Below is a small trained network, with its code and all its weights. Each question gives an input and a class and asks what happens when units are switched off, that is, made to give their printed mean instead of their output.

import numpy as np


def w(rows, s, z=0):
    codes = np.array(rows[::2]) - 128.0
    scale = np.full(codes.shape[1], s)
    scale[-1] = z or s
    return codes * scale


def f(y):
    return np.maximum(y, 0)


def log_softmax(a):
    a = a - a.max(-1, keepdims=True)
    return a - np.log(np.exp(a).sum(-1, keepdims=True))


def net(x, mask):
    res = np.array(x, float).reshape(1, 3) / 4 @ E
    y = f(res @ A[0][:, :-1].T + A[0][:, -1])
    res = res + np.where(mask, y, B[0][:, -1]) @ B[0][:, :-1]
    return log_softmax(res[-1] @ U[:, :-1].T + U[:, -1])


A, B = {}, {}
E = w([
[28,7,196,125,54,86,99],'x0',
[226,97,192,173,97,104,255],'x1',
[173,40,221,76,227,196,134],'x2',
],0.009)
A[0] = w([
[118,132,119,49,118,176,75,44],'N0',
[157,210,117,121,157,135,173,77],'N1',
[142,53,175,51,186,189,140,62],'N2',
[160,117,144,177,117,137,185,38],'N3',
[179,118,161,133,66,88,220,134],'N4',
[109,180,98,160,5,85,156,128],'N5',
[175,200,85,133,167,145,181,83],'N6',
[169,160,183,189,87,117,185,56],'N7',
[90,83,179,129,55,87,130,29],'N8',
[121,126,110,108,172,114,54,45],'N9',
[100,113,157,156,171,148,233,73],'N10',
[68,144,88,132,155,149,106,75],'N11',
[106,165,55,185,37,105,155,44],'N12',
[126,118,193,95,205,167,138,2],'N13',
[125,124,107,95,93,111,208,94],'N14',
[135,129,91,169,88,73,94,28],'N15',
[64,91,168,154,73,114,136,116],'N16',
[160,220,97,143,169,188,153,59],'N17',
],0.012,0.0087)
B[0] = w([
[68,195,135,107,28,69,183,164],'N0',
[102,80,209,186,76,158,89,182],'N1',
[195,127,147,159,223,75,244,205],'N2',
[47,183,121,113,104,103,108,154],'N3',
[70,144,133,17,111,131,79,210],'N4',
[162,125,81,126,255,150,203,248],'N5',
[124,89,215,149,88,198,99,200],'N6',
[58,145,125,74,98,101,124,174],'N7',
[97,118,245,208,62,198,71,186],'N8',
[30,168,171,131,97,86,162,166],'N9',
[67,168,123,87,151,73,131,161],'N10',
[65,195,159,36,81,87,104,181],'N11',
[188,125,75,172,203,77,249,217],'N12',
[159,177,153,186,190,87,200,165],'N13',
[73,135,117,86,128,97,110,153],'N14',
[121,132,135,149,174,107,186,165],'N15',
[100,78,189,207,93,167,54,207],'N16',
[88,129,193,189,93,201,105,199],'N17',
],0.0081,0.013)
U = w([
[102,90,167,238,87,203,120,88],'0',
[163,145,96,160,185,86,250,85],'1',
[32,208,104,8,89,83,150,90],'2',
[158,74,72,86,154,174,112,252],'3',
[240,104,67,106,53,108,108,107],'4',
],0.011,0.022)

Each question gives the input, the list of numbers given to net, and the class t.
The units are the neurons (one row each of A and B). Each row of codes is followed by its name. A weight is (code - 128) times the scale printed after its matrix; where a second scale follows, it is the last column's (A, B and U).
mask holds one flag per neuron, in row order. A switched-off neuron (its flag False) gives its mean, the last column of its row in B, instead of its output. The means were averaged over made-up inputs and are rounded, as every weight is.
A unit's drop is (log p(t) with every unit on - log p(t) with that unit switched off) / (log p(t) with every unit on - log p(t) with every unit switched off).
The circuit of an input: a set's keep is (log p(t) with only the set's units on - log p(t) with every unit switched off) / (log p(t) with every unit on - log p(t) with every unit switched off). Starting from the 12 units with the biggest drops (on a tie, the unit counted first), units are removed one at a time, each time the one whose removal leaves the highest keep (on an exact tie, the one counted first), for as long as the keep stays at least 0.8.
circuit, biggest first: the units of the circuit, biggest drop first
most important unit: the unit with the biggest drop
top k neurons: the k neurons with the biggest drops, biggest first
drop when u is switched off: that unit's drop, to one decimal
input [-6,5,-6], class 0: most important unit	N6
input [2,-7,-7], class 1: top 2 neurons	(N12 N5)
input [-2,5,-4], class 2: top 3 neurons	(N4 N7 N2)
input [-4,3,-4], class 0: top 3 neurons	(N6 N1 N17)
input [-3,2,-2], class 3: top 2 neurons	(N8 N16)
input [-1,1,2], class 3: top 2 neurons	(N12 N5)
input [-1,1,-1], class 3: top 2 neurons	(N12 N2)
input [-8,-2,8], class 0: top 3 neurons	(N17 N6 N1)
input [-7,-8,7], class 2: top 2 neurons	(N0 N11)
input [2,-3,-1], class 3: top 2 neurons	(N4 N7)
input [7,-6,-5], class 0: top 2 neurons	(N16 N8)
input [6,8,-3], class 2: top 2 neurons	(N4 N7)
input [7,4,-8], class 1: top 2 neurons	(N5 N12)
input [-1,-3,-3], class 3: most important unit	N2
input [-1,-3,4], class 1: top 2 neurons	(N2 N4)
input [5,8,7], class 2: top 2 neurons	(N4 N10)
input [-6,-6,5], class 0: top 2 neurons	(N17 N4)
input [5,8,3], class 2: drop when N4 is switched off	0.2
input [-6,2,-4], class 0: drop when N1 is switched off	0.0
input [6,-1,-7], class 1: drop when N12 is switched off	1.3
input [1,-1,5], class 1: circuit, biggest first	(N2)
input [-4,-4,-7], class 1: drop when N12 is switched off	0.2
